Read these off the matrix that follows. Counting starts at 0.
1) Give the top-left entry.
2) Give the top-right entry.
3) Give the entry at row 2, column 1.
4) Give the entry in row 0 and column 2.
5) Give the entry at row 1, column 0.
6) Give the entry at row 0, column 1.
7) Give the minimum.
8) Give the entry in the bottom-right corner.
array([[121, 128, 122, 123, 132],
       [125, 131, 124, 119, 134],
       [130, 120, 130, 129, 115],
       [133, 125, 125, 129, 127],
       [139, 136, 130, 136, 107],
       [125, 124, 122, 132, 130],
       [121, 125, 123, 123, 132],
       [127, 109, 134, 125, 124],
       [121, 128, 118, 127, 127],
       [123, 127, 120, 132, 132],
       [129, 125, 130, 122, 132],
       [118, 132, 116, 129, 130],
       [143, 121, 135, 130, 120],
       [130, 132, 132, 124, 127],
       [122, 129, 120, 134, 126]])
1) 121
2) 132
3) 120
4) 122
5) 125
6) 128
7) 107
8) 126

B =
[[134 105 124 150 129 136 124]
 [129 131 129 121 126 136 140]
 [129 127 123 125 120 137 135]
 [128 143 136 112 127 129 136]
 [127 129 126 126 123 130 131]
 [135 118 130 138 132 134 126]]
The entry in the bottom-left corner -> 135
The entry just right of 118 is 130
Give the entry just right of 125.
Answer: 120
Give the 3rd entry, reading row by row.
Answer: 124
The entry just right of the largest entry -> 129
Give the entry directly above 112.
Answer: 125
Give the entry in the top-right corner.
Answer: 124
Give the top-left entry.
Answer: 134
Give the entry directly above 118.
Answer: 129
Give the bottom entry of the column that holds the largest entry.
Answer: 138
The minimum is 105
Give the bottom entry of the column that holds the smallest entry.
Answer: 118
The last entry, reading row by row -> 126
Give the second entry on the main diagonal.
Answer: 131
Give the entry directly below the largest entry.
Answer: 121

grid =
[[145 125 149 128 124 131 134 130 121 118]
 [132 115 140 135 120 136 138 139 131 133]
 [128 128 127 128 126 128 130 128 128 128]
 [130 119 135 134 120 136 136 136 132 134]
 [138 126 144 131 127 134 131 128 125 121]
 [116 140 109 136 111 120 141 122 145 130]
 [133 115 140 135 119 136 139 140 131 134]]
Indices start at 0.
The entry in the top-right corner -> 118
The entry at row 1, column 0: 132
Which number is the bottom entry of the column that holds the smallest entry?
A: 140
The entry at row 0, column 2 -> 149
Which number is the entry in row 2 and column 0?
A: 128
Which number is the entry in the bottom-left corner?
A: 133
Which number is the entry in the top-left corner?
A: 145
Which number is the entry just left of the smallest entry?
A: 140
Which number is the bottom-right entry?
A: 134
The entry just left of the largest entry: 125
The entry directly above the smallest entry is 144
The entry just left of 122 is 141
Which number is the entry directly below the largest entry?
A: 140
The entry in row 2 and column 1 -> 128
The entry just left of 111 -> 136
Which number is the entry just left of 118?
A: 121

Questions about the matrix below. Counting starts at 0.
1) The bottom entry of the column that holds the largest entry?
2) The entry just right of 118?
3) The entry at row 2, column 0?
4) The entry in row 1 and column 2?
5) The entry directly above 148?
6) The entry directly above 111?
7) The entry directly below 117?
8) The top entry of the column that holds the largest entry?
[[112 141 119 131]
 [141 117 118 112]
 [133 139 155 109]
 [150 131 111 109]
 [138 101 122 100]
 [148 134 152 145]]
1) 152
2) 112
3) 133
4) 118
5) 138
6) 155
7) 139
8) 119

145,107,135,107,126,146,139,108,134,119,138,124,141,145,140,114
113,129,116,128,122,112,115,129,117,123,116,122,114,113,116,126
147,124,107,107,117,103,148,105,145,118,144,115,125,148,142,124
142,114,134,113,128,142,138,114,134,122,137,127,139,142,139,119
147,123,107,107,118,104,146,106,143,118,144,116,126,146,142,124
135,135,134,135,134,135,135,136,133,136,136,135,137,134,135,136
143,105,133,105,125,144,137,107,131,118,137,123,140,142,139,113
145,121,105,105,115,102,145,103,141,116,142,113,125,145,140,122
143,106,133,106,125,144,137,108,131,118,137,123,140,142,138,114
147,107,136,107,127,148,141,108,135,119,139,125,143,146,142,114
136,138,136,138,134,134,137,136,138,138,137,135,135,137,135,137
113,125,127,130,125,127,113,131,115,125,114,126,120,112,115,124
Counting starts at 0.
The entry at row 0, column 1 -> 107
Which number is the entry at row 0, column 0?
Answer: 145
Which number is the entry at row 2, column 2?
Answer: 107
Which number is the entry in row 1 and column 0?
Answer: 113
Which number is the entry at row 1, column 2?
Answer: 116
Which number is the entry in row 0 and column 2?
Answer: 135
Which number is the entry in row 2 and column 0?
Answer: 147
The entry at row 2, column 1 is 124
Which number is the entry directly above the smallest entry?
Answer: 144
The entry at row 1, column 1 is 129
Which number is the bottom-right entry?
Answer: 124
The entry in the top-right corner: 114
The top entry of the column that holds the smallest entry -> 146
Which number is the bottom entry of the column that holds the smallest entry?
Answer: 127

Questions about the table below.
1) Read off the last entry, reading row by row.
2) Read off the first entry of the largest entry's row.
3) Read off the maximum.
4) Read off the 1st entry on the diagonal from the top-right corner.
5) Read off the fourth entry from the end, reading row by row.
6) Read off the smallest entry in the last column.
7) Read off the first entry of the smallest entry's row.
8) Read off the third entry on the main diagonal.
[[124 125 122 123 117 116 115 117 123 114 127]
 [128 127 113 118 115 111 130 125 122 109 127]
 [134 135 130 129 113 110 106 113 131 107 142]
 [124 125 124 123 119 118 116 118 123 117 127]
 [118 121 139 134 137 139 119 123 125 141 121]
 [127 127 112 117 115 110 132 126 121 109 127]
 [113 116 136 129 132 136 112 117 120 137 116]
 [127 127 117 121 116 112 123 121 123 111 128]
 [114 115 122 119 127 129 127 126 118 131 112]
 [138 135 109 115 112 107 141 134 129 105 135]
 [127 127 129 128 129 127 130 130 127 127 128]
 [114 117 141 135 138 141 114 119 123 143 118]]
1) 118
2) 114
3) 143
4) 127
5) 119
6) 112
7) 138
8) 130
